Here is a tiny trained network, its code and every weight. The questions are about switching its units off for an input and a class, where a switched-off unit gives its printed mean instead of its output.

import numpy as np


def w(rows, s, z=0):
    codes = np.array(rows[::2]) - 128.0
    scale = np.full(codes.shape[1], s)
    scale[-1] = z or s
    return codes * scale


def f(y):
    return y / 2 * (1 + np.tanh(0.7978845608 * (y + 0.044715 * y**3)))


def log_softmax(a):
    a = a - a.max(-1, keepdims=True)
    return a - np.log(np.exp(a).sum(-1, keepdims=True))


def net(x, mask):
    res = np.array(x, float).reshape(1, 5) / 4 @ E
    y = f(res @ A[0][:, :-1].T + A[0][:, -1])
    res = res + np.where(mask, y, B[0][:, -1]) @ B[0][:, :-1]
    return log_softmax(res[-1] @ U[:, :-1].T + U[:, -1])


A, B = {}, {}
E = w([
[127,128,124],'x0',
[149,104,124],'x1',
[218,197,239],'x2',
[88,2,219],'x3',
[127,128,130],'x4',
],0.0071)
A[0] = w([
[122,133,136,185],'n1',
[159,167,203,109],'n2',
[164,171,200,125],'n3',
[42,120,90,74],'n4',
[79,150,146,254],'n5',
[152,249,35,75],'n6',
[15,131,208,99],'n7',
],0.013,0.0093)
B[0] = w([
[179,112,94,174],'n1',
[68,84,64,193],'n2',
[64,112,35,205],'n3',
[75,133,55,160],'n4',
[228,190,114,253],'n5',
[116,11,189,254],'n6',
[126,75,178,161],'n7',
],0.011,0.0082)
U = w([
[136,143,108,255],'0',
[45,131,42,17],'1',
[134,149,121,236],'2',
[94,64,195,5],'3',
[148,154,109,191],'4',
[132,251,167,14],'5',
],0.017,0.0091)

Each question gives the input, the list of numbers given to net, and the class t.
The units are the neurons (one row each of A and B). Each row of codes is followed by its name. A weight is (code - 128) times the scale printed after its matrix; where a second scale follows, it is the last column's (A, B and U).
mask holds one flag per neuron, in row order. A switched-off neuron (its flag False) gives its mean, the last column of its row in B, instead of its output. The means were averaged over made-up inputs and are rounded, as every weight is.
A unit's drop is (log p(t) with every unit on - log p(t) with that unit switched off) / (log p(t) with every unit on - log p(t) with every unit switched off).
The circuit of an input: a set's keep is (log p(t) with only the set's units on - log p(t) with every unit switched off) / (log p(t) with every unit on - log p(t) with every unit switched off). Starting from all 7 units, units are removed one at a time, each time the one whose removal leaves the highest keep (on an exact tie, the one counted first), for as long as the keep stays at least 0.8.
units of the circuit, in order: the units of the circuit, biggest drop first
k most important neurons: the k neurons with the biggest drops, biggest first
drop when u is switched off: that unit's drop, to one decimal
input [7,4,2,6,1], class 4: units of the circuit, in order => n6
input [1,5,2,-6,2], class 3: 2 most important neurons => n6; n5
input [-7,4,-5,6,2], class 4: 3 most important neurons => n6; n2; n3
input [-5,2,8,7,-3], class 1: 3 most important neurons => n3; n2; n6
input [3,0,-5,-7,6], class 3: 2 most important neurons => n6; n3
input [4,5,2,-6,-5], class 3: 2 most important neurons => n6; n5
input [-2,-1,8,-8,2], class 1: drop when n3 is switched off => 0.8
input [-1,-4,-3,-8,2], class 3: drop when n6 is switched off => 1.0
input [-6,3,1,-8,-5], class 3: drop when n6 is switched off => 0.9
input [3,1,-3,-5,4], class 3: drop when n6 is switched off => 0.9
